Below is a small trained network, with its code and all its weights. Each question gives an input and a class and asks what happens when units are switched off, that is, made to give their printed mean instead of their output.

import numpy as np


def w(rows, s, z=0):
    codes = np.array(rows[::2]) - 128.0
    scale = np.full(codes.shape[1], s)
    scale[-1] = z or s
    return codes * scale


def f(y):
    return y / 2 * (1 + np.tanh(0.7978845608 * (y + 0.044715 * y**3)))


def log_softmax(a):
    a = a - a.max(-1, keepdims=True)
    return a - np.log(np.exp(a).sum(-1, keepdims=True))


def net(x, mask):
    res = np.array(x, float).reshape(1, 5) / 4 @ E
    y = f(res @ A[0][:, :-1].T + A[0][:, -1])
    res = res + np.where(mask, y, B[0][:, -1]) @ B[0][:, :-1]
    return log_softmax(res[-1] @ U[:, :-1].T + U[:, -1])


A, B = {}, {}
E = w([
[128,128,127],'x0',
[140,89,6],'x1',
[127,128,128],'x2',
[134,32,168],'x3',
[254,145,136],'x4',
],0.0094)
A[0] = w([
[117,73,79,120],'n0',
[125,133,133,180],'n1',
[168,216,98,112],'n2',
[84,97,157,107],'n3',
[122,131,140,169],'n4',
[124,121,118,139],'n5',
[110,98,106,108],'n6',
[90,74,106,107],'n7',
[123,123,122,140],'n8',
[140,156,150,143],'n9',
[95,154,115,104],'n10',
[134,167,64,64],'n11',
[109,145,121,106],'n12',
[162,105,4,146],'n13',
[122,120,119,135],'n14',
[134,146,127,166],'n15',
[53,58,139,108],'n16',
[120,124,132,116],'n17',
[98,128,208,193],'n18',
[127,138,134,202],'n19',
[78,118,189,183],'n20',
[133,137,118,144],'n21',
[25,219,89,178],'n22',
[122,120,120,135],'n23',
[142,167,155,146],'n24',
[98,89,89,122],'n25',
[117,126,150,163],'n26',
[145,190,158,126],'n27',
[204,55,161,3],'n28',
[157,195,118,129],'n29',
[121,118,119,135],'n30',
[132,135,118,151],'n31',
[122,127,132,136],'n32',
],0.02,0.0045)
B[0] = w([
[58,170,170,190],'n0',
[137,139,122,140],'n1',
[97,188,53,198],'n2',
[130,127,69,169],'n3',
[144,135,117,141],'n4',
[104,131,124,134],'n5',
[86,151,145,154],'n6',
[64,184,139,179],'n7',
[116,130,125,132],'n8',
[157,164,146,157],'n9',
[142,108,154,149],'n10',
[98,83,63,171],'n11',
[133,119,143,135],'n12',
[38,21,74,247],'n13',
[107,131,127,133],'n14',
[131,148,120,141],'n15',
[77,185,54,207],'n16',
[124,124,118,128],'n17',
[229,83,65,215],'n18',
[141,147,122,146],'n19',
[196,111,48,201],'n20',
[122,133,117,134],'n21',
[196,28,255,241],'n22',
[108,130,126,133],'n23',
[159,178,149,168],'n24',
[71,178,160,180],'n25',
[154,128,108,148],'n26',
[158,201,151,181],'n27',
[178,48,227,200],'n28',
[118,189,93,178],'n29',
[105,132,126,134],'n30',
[119,133,117,135],'n31',
[130,128,122,131],'n32',
],0.054,0.013)
U = w([
[203,74,195,216],'0',
[97,94,3,253],'1',
[66,19,207,45],'2',
[27,183,108,28],'3',
[139,236,97,41],'4',
],0.0052,0.0015)

Each question gives the input, the list of numbers given to net, and the class t.
The units are the neurons (one row each of A and B). Each row of codes is followed by its name. A weight is (code - 128) times the scale printed after its matrix; where a second scale follows, it is the last column's (A, B and U).
mask holds one flag per neuron, in row order. A switched-off neuron (its flag False) gives its mean, the last column of its row in B, instead of its output. The means were averaged over made-up inputs and are rounded, as every weight is.
A unit's drop is (log p(t) with every unit on - log p(t) with that unit switched off) / (log p(t) with every unit on - log p(t) with every unit switched off).
The circuit of an input: a set's keep is (log p(t) with only the set's units on - log p(t) with every unit switched off) / (log p(t) with every unit on - log p(t) with every unit switched off). Starting from the 12 units with the biggest drops (on a tie, the unit counted first), units are removed one at a time, each time the one whose removal leaves the highest keep (on an exact tie, the one counted first), for as long as the keep stays at least 0.8.
circuit, biggest first: the units of the circuit, biggest drop first
unit that matters most: the unit with the biggest drop
top k neurons: the k neurons with the biggest drops, biggest first
drop when u is switched off: that unit's drop, to one decimal
input [5,-2,-7,-8,-5], class 0: unit that matters most -> n22
input [-5,1,8,3,-1], class 3: circuit, biggest first -> n22, n18, n20
input [-4,3,0,2,0], class 3: circuit, biggest first -> n22, n18
input [4,0,6,-3,1], class 4: top 2 neurons -> n13, n28
input [-2,-1,7,0,-3], class 0: top 2 neurons -> n13, n2
input [-2,6,-1,1,1], class 2: top 3 neurons -> n13, n16, n2
input [3,5,-2,-7,0], class 2: top 4 neurons -> n22, n16, n20, n18
input [-2,0,8,-4,-6], class 0: top 2 neurons -> n13, n22
input [0,8,-4,-4,-7], class 2: drop when n22 is switched off -> 0.9
input [-7,7,1,3,2], class 2: drop when n5 is switched off -> 0.0
input [2,-8,-5,2,8], class 0: drop when n28 is switched off -> 5.1
